[[127 129 127 126 123 127 142 130 131 121 133 135 131 130]
 [125 130 128 125 123 125 144 128 142 121 133 135 130 129]
 [128 128 127 128 128 129 128 128 130 128 128 128 128 129]
 [127 135 132 128 122 120 140 132 138 117 133 139 134 119]
 [130 135 130 127 123 120 141 131  99 115 133 141 134 121]] → 135

[[128 124 115 128 128 127 124 140 128 129 128 131 111 125 136]
 [129 133 134 130 129 128 132 112 124 123 128 130 144 127 144]
 [129 130 143 136 127 120 133  99 129 125 131 126 133 127 114]
 [131 141 134 129 129 129 127 131 124 133 132 130 147 126 131]
 [130 122 118 122 131 132 112 139 128 135 127 146 148 120 138]
 [126 121 115 132 130 134 141 122 130 130 126 138 107 125 123]
 [130 116 119 113 131 134 119 131 126 132 125 136 149 121 142]
 [132 140 128 121 130 124 128 129 126 129 129 139 135 128 139]
 [131 132 125 120 128 124 122 148 128 123 129 137 116 127 145]
 [130 111 129 120 133 132 135 123 124 124 125 120 141 122 153]
 [126 138 127 134 127 131 139 145 132 112 133 106 147 134 100]
 [127 119 128 135 130 130 132 129 133 133 128 151 113 138 122]] → 119

[[125 136 118 148 110 137 116]
 [138 139 140 130 132 124 149]
 [102 122 140 115 138 109 134]
 [125 121 108 138 126 128 110]
 [109 140 132 135 116 124 133]
 [129 111 117 128 132 129 111]
 [125 113 106 134 126 132 101]
 [130 125 130 118 140 131 123]
 [116 133 122 141 106 137 117]] → 133

[[126 129 129 130 128 129 124 132 132 130 123 128 127 124]
 [123 129 129 130 127 129 121 133 133 131 121 125 127 119]
 [104 100 128  99 105 101 112 115 145 149 125 104 118 111]
 [121 131 133 129 134 131 127 129 131 132 133 125 127 124]
 [128 127 127 126 125 128 133 124 125 123 129 128 126 131]
 [129 127 126 128 126 127 129 128 127 126 127 128 127 129]
 [127 126 128 127 127 127 127 127 128 128 127 126 128 127]
 [133 126 140 132 137 125 118 135 128 130 123 125 143 121]
 [138 120 113 113 115 114 147 112 112 116 144 125 119 151]
 [118 129 130 125 130 129 129 123 130 132 136 122 122 125]
 [103 101 127  99 105 102 112 113 145 150 125 105 117 110]] → 101

[[131 118 130 137 125 137 127 115 120 135 118]
 [139 120 126 141 135 141 123 112 125 142 117]
 [141 116 114 150 145 135 106 118 121 134 119]
 [132 123 127 140 129 139 138 107 104 112 131]
 [133 123 133 151 144 142 109 136 139 135 126]
 [151 111 122 152 138 129 123 124 110 124 115]
 [143 124 116 139 120 131 108 123 125 121 122]
 [133 106 106 132 120 132 126 114 144 115 117]] → 106

[[141 117 148 138 149 134 141 130 148 145 137 137]
 [142 134 120 135 120 134 132 132 120 121 152 134]
 [119 131 134 134 134 135 132 129 137 129 118 128]
 [125 127 134 142 137 138 136 127 141 137 141 125]
 [117 132 123 123 125 121 120 115 125 132 124 124]
 [109 134 118 125 125 115 111 116 135 144 123 118]] → 134

[[120 132 130 132 142 134 113 113 131 136 128 132 139]
 [120 130 132 129 132 140 141 128 113 110 122 134 136]
 [120 130 132 129 133 141 141 126 112 111 123 135 135]
 [120 130 140 123 117 135 131 133 113 134 131 138 106]
 [120 130 140 122 118 135 132 131 114 135 132 135 107]
 [120 132 129 136 141 121 110 127 136 128 134 139 120]
 [120 132 129 140 136 112 117 137 130 132 139 119 113]
 [120 132 129 141 133 110 123 137 128 136 135 114 121]
 [120 129 142 111 135 128 136 113 134 137 119 126 132]
 [120 132 131 143 120 112 136 129 134 135 112 125 133]
 [120 130 132 129 132 140 141 130 114 109 119 133 136]
 [120 130 132 129 130 138 142 137 122 110 111 123 135]] → 130

[[123 131 136 127 115 137 128 130 136 126 121]
 [132 130 111 132 128 137 133 119 133 122 121]
 [128 134 137 127 131 129 126 131 125 132 127]
 [132 138 139 127 136 139 125 126 127 132 126]
 [125 135 132 126 141 118 121 127 111 135 138]
 [141 133 110 135 143 131 133 127 126 125 132]
 [107 136 157 123 101 128 119 144 129 130 131]
 [122 115 115 130 113 126 130 122 136 118 131]
 [139 126 117 130 147 125 130 122 122 130 131]
 [126 120 123 130 110 131 134 133 142 121 122]
 [139 141 129 129 144 134 131 131 125 134 120]] → 141
---
[108 149 137 128] ans = 128, 108

[124 128 150 126] ans = 126, 124

[[135 154 126 107 138 155]
 [135 132 123 137 121 129]] ans = 155, 135

[[152 113 134 122 121]
 [119 134 127 132 140]
 [121 120 127 130 131]] ans = 121, 121

[101 118 132 130 111 102 129] ans = 129, 101

[[128 146 126 111 131]
 [121 154 124 102 136]
 [133 134 123 121 133]] ans = 131, 133

[[122 133 104 138 143]
 [109 132 115 148 139]
 [112 141 133 134 108]] ans = 143, 112
---
[[116 149 130 123 140]
 [119 106 142 105 104]
 [133 117 141 108 146]] out 104

[[129 136 133 110 155 121]
 [119 120 125 114 134 121]
 [118 126 139 127 144 109]] out 121

[[113 105 107 148]
 [144 147 152 105]
 [139 121 145 108]] out 105

[[117 132 137 140 110 130]
 [132 126 142 129 134 107]
 [128 120 138 135 122 107]] out 107

[[125 121 113 134 136 132]
 [125 123 123 151 134 117]
 [132 129 126 119 141 125]] out 117

[[130 149 142 126]
 [158 124 113 101]
 [100 130 129 153]] out 101

[[132 142 153 132 143 123]
 [124 138 139 135 157 113]
 [125 146 114 126 136 128]] out 113

[[116 138 106 123 116 126]
 [129 133 125 124 133 129]
 [129 126 128 126 125 131]] out 129

[[115 145 100 124 128 140]
 [146 135 107 121 139 139]
 [126 129 126 128 128 128]] out 139
---
[[147 129 115  99 146 111 108]
 [141 129 150 150 145 104 105]]
150

[[114 115 104 140 129 145 107]
 [134 118 142 104 114 117 147]
 [102 141 123 128 138 122 134]]
142

[[118 131 116 153 145 155 134]
 [118 128 116 151 145 155 134]]
116

[[128 134 124 132 126 131]
 [131 136 132 134 122 134]
 [133 114 124  98 113 141]]
132

[[125 109 144 115 124 133]
 [125 109 158 128 109 146]
 [133 136 108 113 149 107]]
158

[[133 143 120 138]
 [121 136 150 128]]
150

[[127 111 140  99  99 120 110]
 [125 142 139 128 132 120 122]]
139

[[ 99 143 143 120 130 112]
 [113 134 132 122 134 120]
 [151 111 124 137  99 131]]
132
---
[[128, 128, 129, 137, 149, 151], [145, 153, 145, 133, 129, 128], [128, 128, 130, 136, 149, 152]] => 133
[[145, 132, 102, 134, 123, 135], [125, 147, 100, 125, 125, 106]] => 125
[[131, 108, 123, 149], [133, 123, 131, 131]] => 123
[[123, 125, 131, 107], [129, 141, 124, 127], [127, 129, 136, 130]] => 141
[[151, 117, 139, 140, 121, 125, 130], [142, 122, 123, 150, 114, 124, 151], [153, 116, 143, 137, 123, 125, 124]] => 114
[[152, 105, 136, 131, 147, 130], [157, 117, 119, 124, 136, 137], [134, 105, 137, 128, 144, 129]] => 124
---
[[136 134 143 117 146 121 137]
 [114 122 129 157 149 136 112]
 [110 127 126 136 142 128 119]] out 143

[[142 134 114 126 105 140 128]
 [153 144 119 129 102 145 127]
 [129 130 129 125 126 125 132]] out 114

[[119 117 132 121 125 110 128]
 [154 131 103 130 149 108 131]
 [134 134 138 121 116 133 119]] out 132

[[136 149 119 118]
 [122 115 129 121]
 [130 111 111 125]] out 119

[[118 134 128 123 119]
 [151 114 126 139 147]
 [116 135 130 122 119]] out 128

[[133 133 125 135 117 131 122]
 [111 117 120 113 143 119 156]
 [140 121 137 131 131 117 130]] out 125
---
[[128 129 127 123 129 122 119]
 [123 105 137 116 134 118 126]]: 118

[[107 123 110 116 132]
 [126 133 133 117 124]
 [106 122 109 116 134]]: 117

[[107 115 106 127 150 141]
 [146 133 133 123 135 118]
 [155 151 121 107 145 157]]: 135

[[120 135 110  99]
 [125 141 122 133]
 [152 128 110 116]]: 122

[[140 104 142 113 125]
 [127 129 129 129 127]
 [128 126 130 127 128]]: 129

[[127 132 127 152]
 [127 132 127 152]]: 127

[[129 118 136 121 125 139]
 [129 120 131 130 122 126]
 [131 134 107 129 146 131]]: 122
